Below is a small trained network, with its code and all its weights. Each question gives an input and a target symbol and asks what happens when units are switched off, that is, made to give their printed mean instead of their output.

import numpy as np


def w(rows, s, z=0):
    codes = np.array(rows[::2]) - 128.0
    scale = np.full(codes.shape[1], s)
    scale[-1] = z or s
    return codes * scale


def f(y):
    return y / 2 * (1 + np.tanh(0.7978845608 * (y + 0.044715 * y**3)))


def softmax(a):
    e = np.exp(a - a.max(-1, keepdims=True))
    return e / e.sum(-1, keepdims=True)


def log_softmax(a):
    a = a - a.max(-1, keepdims=True)
    return a - np.log(np.exp(a).sum(-1, keepdims=True))


def net(x, mask):
    ids = ['ΔΘΠΨΩζμξστ'.index(c) for c in x.split()]
    T = len(ids)
    res = E[ids] + P[:T]
    u = 0
    for l in range(2):
        q, k, v = (res @ M[l].T for M in (Q, K, V))
        z = softmax(np.where(np.tri(T) > 0, q @ k.T / 3**0.5, -1e9)) @ v
        res = res + np.where(mask[u], z, O[l][:, -1]) @ O[l][:, :-1]
        u += 1
        y = f(res @ A[l][:, :-1].T + A[l][:, -1])
        res = res + np.where(mask[u : u + 12], y, B[l][:, -1]) @ B[l][:, :-1]
        u += 12
    return log_softmax(res[-1] @ U[:, :-1].T + U[:, -1])


Q, K, V, O, A, B = {}, {}, {}, {}, {}, {}
E = w([
[73,62,144,136],'Δ',
[106,250,101,186],'Θ',
[145,108,120,172],'Π',
[180,158,75,167],'Ψ',
[163,161,99,154],'Ω',
[158,120,119,152],'ζ',
[162,93,76,150],'μ',
[149,136,163,235],'ξ',
[98,126,118,128],'σ',
[32,174,126,150],'τ',
],0.024)
P = w([
[96,149,9,123],'0',
[170,122,130,143],'1',
[173,125,127,142],'2',
[170,126,128,141],'3',
[168,123,129,141],'4',
[170,124,127,143],'5',
[173,126,127,143],'6',
[166,124,128,142],'7',
[165,131,122,142],'8',
[165,125,125,142],'9',
],0.012)
Q[0] = w([
[79,109,194,206],'0.h0',
[161,137,195,5],'0.h0',
[117,193,189,130],'0.h0',
],0.023)
K[0] = w([
[82,117,97,10],'0.h0',
[220,168,255,163],'0.h0',
[175,206,152,69],'0.h0',
],0.022)
V[0] = w([
[223,140,189,183],'0.h0',
[100,152,166,255],'0.h0',
[121,135,136,155],'0.h0',
],0.0074)
O[0] = w([
[10,177,16,136,10],'0.h0',
[255,158,164,102,163],'0.h0',
[166,129,147,121,137],'0.h0',
],0.0075,0.013)
A[0] = w([
[124,199,133,92,132],'0.n0',
[102,156,116,160,115],'0.n1',
[149,82,139,102,92],'0.n2',
[164,134,82,128,55],'0.n3',
[80,147,63,95,130],'0.n4',
[145,165,128,118,190],'0.n5',
[82,147,186,182,125],'0.n6',
[122,172,154,111,38],'0.n7',
[81,139,115,73,38],'0.n8',
[132,136,141,100,4],'0.n9',
[149,131,141,8,159],'0.n10',
[127,128,95,93,187],'0.n11',
],0.016,0.0036)
B[0] = w([
[149,121,167,22,161],'0.n0',
[54,171,199,111,142],'0.n1',
[29,87,65,166,213],'0.n2',
[160,133,30,214,151],'0.n3',
[193,118,47,112,130],'0.n4',
[159,190,136,99,181],'0.n5',
[204,98,252,90,254],'0.n6',
[88,96,73,95,146],'0.n7',
[3,84,184,202,120],'0.n8',
[53,119,129,175,112],'0.n9',
[133,143,232,229,145],'0.n10',
[170,76,101,87,115],'0.n11',
],0.011,0.007)
Q[1] = w([
[62,154,110,175],'1.h0',
[6,164,75,128],'1.h0',
[209,113,160,146],'1.h0',
],0.024)
K[1] = w([
[200,85,170,89],'1.h0',
[252,46,204,122],'1.h0',
[90,157,84,116],'1.h0',
],0.02)
V[1] = w([
[188,202,2,101],'1.h0',
[245,18,186,82],'1.h0',
[88,66,36,95],'1.h0',
],0.0069)
O[1] = w([
[214,28,72,54,255],'1.h0',
[49,85,165,166,212],'1.h0',
[1,129,58,48,99],'1.h0',
],0.0074,0.0071)
A[1] = w([
[89,224,99,171,166],'1.n0',
[75,152,77,79,134],'1.n1',
[79,175,166,202,171],'1.n2',
[115,192,163,61,34],'1.n3',
[111,121,127,147,95],'1.n4',
[84,76,110,134,68],'1.n5',
[113,109,43,214,63],'1.n6',
[124,247,105,57,48],'1.n7',
[138,54,131,115,1],'1.n8',
[148,219,118,109,151],'1.n9',
[112,128,175,113,119],'1.n10',
[155,105,149,124,63],'1.n11',
],0.011,0.0076)
B[1] = w([
[216,77,147,66,136],'1.n0',
[56,182,106,191,150],'1.n1',
[86,216,31,86,249],'1.n2',
[182,60,124,124,179],'1.n3',
[107,169,154,146,129],'1.n4',
[175,84,175,73,159],'1.n5',
[145,93,250,113,178],'1.n6',
[81,63,65,105,147],'1.n7',
[52,220,119,202,191],'1.n8',
[164,151,199,164,158],'1.n9',
[102,95,165,142,209],'1.n10',
[70,168,85,132,198],'1.n11',
],0.015,0.012)
U = w([
[27,79,124,170,169],'Δ',
[140,93,129,100,95],'Θ',
[114,104,110,141,250],'Π',
[162,133,132,138,44],'Ψ',
[164,170,80,106,61],'Ω',
[120,131,91,121,211],'ζ',
[97,44,170,198,83],'μ',
[101,212,197,183,51],'ξ',
[108,167,71,96,166],'σ',
[91,192,200,2,216],'τ',
],0.0072,0.0025)

Each question gives the input, a string of symbols that net reads in full, and the target symbol t.
The units are the heads (3 rows each of Q, K, V and O) and the neurons (one row each of A and B). Each row of codes is followed by its name. A weight is (code - 128) times the scale printed after its matrix; where a second scale follows, it is the last column's (O, A, B and U).
mask holds one flag per unit, layer by layer, with each layer's heads first. A switched-off unit (its flag False) gives its mean, the last column of its rows in O or B, instead of its output. The means were averaged over made-up inputs and are rounded, as every weight is.
A unit's drop is (log p(t) with every unit on - log p(t) with that unit switched off) / (log p(t) with every unit on - log p(t) with every unit switched off).
The circuit of an input: a set's keep is (log p(t) with only the set's units on - log p(t) with every unit switched off) / (log p(t) with every unit on - log p(t) with every unit switched off). Starting from the 12 units with the biggest drops (on a tie, the unit counted first), units are removed one at a time, each time the one whose removal leaves the highest keep (on an exact tie, the one counted first), for as long as the keep stays at least 0.8.
circuit, biggest first: the units of the circuit, biggest drop first
unit that matters most: the unit with the biggest drop
top k neurons: the k neurons with the biggest drops, biggest first
top k neurons in layer l: the k neurons of layer l with the biggest drops, biggest first
input σ ζ μ Θ τ τ Π μ, target μ: circuit, biggest first => [1.n2; 0.n2]
input σ Ψ τ σ Ψ τ τ σ Π, target μ: unit that matters most => 0.n6
input σ τ σ τ Δ τ Δ μ Θ τ, target μ: top 4 neurons => [0.n6; 1.n2; 1.n3; 1.n10]
input μ Δ μ, target Δ: circuit, biggest first => [1.h0; 0.h0; 0.n11]
input Π σ τ μ μ τ τ Ψ Θ, target Θ: top 2 neurons in layer 1 => [1.n7; 1.n3]
input Δ Δ Π, target τ: top 2 neurons => [0.n2; 0.n6]
input Θ Δ τ Δ Δ Π, target Ω: circuit, biggest first => [1.h0; 0.n6]
input τ σ Δ ζ, target ξ: circuit, biggest first => [1.h0; 0.h0]
input Δ Ψ ξ, target τ: top 2 neurons => [1.n8; 1.n2]
input Δ Δ τ τ Θ τ τ Θ, target τ: top 2 neurons in layer 0 => [0.n3; 0.n1]
input Π τ Δ Π Δ ξ τ, target Θ: top 2 neurons => [1.n3; 1.n2]
input Δ Θ Δ ξ τ τ τ σ Δ σ, target σ: top 2 neurons => [1.n2; 1.n6]
input σ Δ Δ τ Ψ Θ, target Θ: top 2 neurons => [0.n6; 1.n3]
input Δ τ τ τ Δ Δ ζ, target τ: top 2 neurons in layer 1 => [1.n6; 1.n0]
input Θ μ σ τ τ τ τ μ ξ, target Ω: unit that matters most => 0.h0
input τ Δ τ σ τ Ψ, target ξ: top 4 neurons => [1.n6; 0.n10; 1.n3; 0.n3]
input Ψ σ Θ τ τ τ Ψ τ, target σ: top 2 neurons in layer 1 => [1.n8; 1.n6]
input τ Δ Θ μ Θ Δ μ σ, target σ: top 4 neurons => [1.n2; 0.n6; 1.n6; 1.n8]
input τ τ τ μ, target μ: top 2 neurons => [1.n6; 0.n6]
input τ μ Θ μ τ τ τ τ ζ Δ, target Δ: circuit, biggest first => [0.n2]
input μ Δ Δ μ Δ Δ τ σ μ τ, target Δ: top 3 neurons => [0.n6; 1.n1; 1.n8]
input ξ μ τ τ τ τ Π σ τ Ω, target Ω: top 4 neurons in layer 0 => [0.n3; 0.n6; 0.n5; 0.n0]
input μ τ μ μ τ, target Δ: top 4 neurons => [1.n1; 1.n8; 0.n6; 1.n2]
input τ μ Ω, target ξ: top 2 neurons => [1.n3; 0.n10]
input μ τ μ Π σ ζ Ψ μ ξ σ, target Δ: top 2 neurons => [0.n2; 0.n6]
input τ τ τ Θ Ω Π Δ Ψ, target ξ: top 2 neurons => [1.n6; 1.n3]
input ξ μ τ Δ Π σ Ω Δ Ψ, target Ψ: top 2 neurons in layer 0 => [0.n3; 0.n6]
input τ τ μ, target ξ: top 3 neurons => [0.n10; 1.n6; 1.n2]
input ξ Δ σ Ω σ τ Ω, target Ω: top neuron in layer 0 => [0.n0]
